Below are the code and all the weights of a small trained network. Each question names an input and a class and asks about switching units off, where a switched-off unit gives its printed mean instead of its output.

import numpy as np


def w(rows, s, z=0):
    codes = np.array(rows[::2]) - 128.0
    scale = np.full(codes.shape[1], s)
    scale[-1] = z or s
    return codes * scale


def f(y):
    return np.maximum(y, 0)


def log_softmax(a):
    a = a - a.max(-1, keepdims=True)
    return a - np.log(np.exp(a).sum(-1, keepdims=True))


def net(x, mask):
    res = np.array(x, float).reshape(1, 3) / 4 @ E
    y = f(res @ A[0][:, :-1].T + A[0][:, -1])
    res = res + np.where(mask, y, B[0][:, -1]) @ B[0][:, :-1]
    return log_softmax(res[-1] @ U[:, :-1].T + U[:, -1])


A, B = {}, {}
E = w([
[196,23,193],'x0',
[1,118,165],'x1',
[153,177,228],'x2',
],0.0094)
A[0] = w([
[72,148,192,157],'n0',
[152,139,122,81],'n1',
[77,188,120,109],'n2',
[128,192,87,84],'n3',
[172,58,142,105],'n4',
[128,71,176,72],'n5',
[97,113,146,77],'n6',
[148,216,253,92],'n7',
[72,92,175,164],'n8',
[111,128,136,103],'n9',
[193,172,148,114],'n10',
[135,198,107,111],'n11',
[129,68,38,99],'n12',
[90,72,74,95],'n13',
[58,133,148,78],'n14',
[218,168,71,43],'n15',
[174,141,106,255],'n16',
[83,129,166,86],'n17',
],0.019,0.0099)
B[0] = w([
[121,98,110,218],'n0',
[144,111,125,139],'n1',
[113,129,164,211],'n2',
[137,138,175,189],'n3',
[140,146,177,204],'n4',
[142,135,177,173],'n5',
[173,118,126,146],'n6',
[127,202,89,236],'n7',
[127,87,126,212],'n8',
[140,126,124,138],'n9',
[162,99,109,194],'n10',
[123,131,168,191],'n11',
[142,186,102,210],'n12',
[144,156,92,191],'n13',
[181,104,117,188],'n14',
[254,102,129,204],'n15',
[41,77,106,246],'n16',
[173,108,127,167],'n17',
],0.053,0.012)
U = w([
[137,222,51,177],'0',
[154,65,89,73],'1',
[120,165,248,138],'2',
[60,72,70,246],'3',
[81,142,127,80],'4',
[82,135,117,70],'5',
],0.013,0.012)

Each question gives the input, the list of numbers given to net, and the class t.
The units are the neurons (one row each of A and B). Each row of codes is followed by its name. A weight is (code - 128) times the scale printed after its matrix; where a second scale follows, it is the last column's (A, B and U).
mask holds one flag per neuron, in row order. A switched-off neuron (its flag False) gives its mean, the last column of its row in B, instead of its output. The means were averaged over made-up inputs and are rounded, as every weight is.
A unit's drop is (log p(t) with every unit on - log p(t) with that unit switched off) / (log p(t) with every unit on - log p(t) with every unit switched off).
The circuit of an input: a set's keep is (log p(t) with only the set's units on - log p(t) with every unit switched off) / (log p(t) with every unit on - log p(t) with every unit switched off). Starting from the 12 units with the biggest drops (on a tie, the unit counted first), units are removed one at a time, each time the one whose removal leaves the highest keep (on an exact tie, the one counted first), for as long as the keep stays at least 0.8.
units of the circuit, in order: the units of the circuit, biggest drop first
most important unit: the unit with the biggest drop
k most important neurons: the k neurons with the biggest drops, biggest first
drop when u is switched off: that unit's drop, to one decimal
input [-8,-8,-7], class 1: 3 most important neurons : (n15, n7, n16)
input [2,0,-6], class 0: most important unit : n12
input [-6,4,1], class 2: 2 most important neurons : (n2, n16)
input [-3,-1,-1], class 3: units of the circuit, in order : (n15, n7)
input [-6,7,2], class 1: 2 most important neurons : (n0, n14)
input [6,-2,-6], class 0: 3 most important neurons : (n12, n13, n2)
input [5,1,4], class 2: 4 most important neurons : (n5, n4, n12, n13)
input [5,8,8], class 0: 3 most important neurons : (n7, n16, n15)
input [1,-3,0], class 3: units of the circuit, in order : (n16, n14)
input [-5,-4,4], class 2: 4 most important neurons : (n11, n3, n12, n13)
input [-3,-3,3], class 3: units of the circuit, in order : (n16, n14)
input [6,-6,6], class 0: 3 most important neurons : (n7, n8, n10)
input [-3,3,-3], class 3: 2 most important neurons : (n7, n15)
input [7,7,6], class 1: 2 most important neurons : (n8, n0)
input [-6,6,0], class 1: most important unit : n14
input [1,-4,-4], class 0: 4 most important neurons : (n12, n8, n0, n14)
input [0,2,3], class 3: 4 most important neurons : (n12, n15, n13, n0)
input [-5,-5,2], class 1: 4 most important neurons : (n15, n4, n10, n16)
input [-3,5,3], class 1: 2 most important neurons : (n16, n14)
input [3,3,1], class 3: units of the circuit, in order : (n15)
input [5,-4,4], class 2: drop when n13 is switched off : 0.7
input [8,1,4], class 2: drop when n10 is switched off : 0.0
input [3,-3,-5], class 0: drop when n12 is switched off : 0.9
input [1,2,7], class 0: drop when n7 is switched off : 4.3
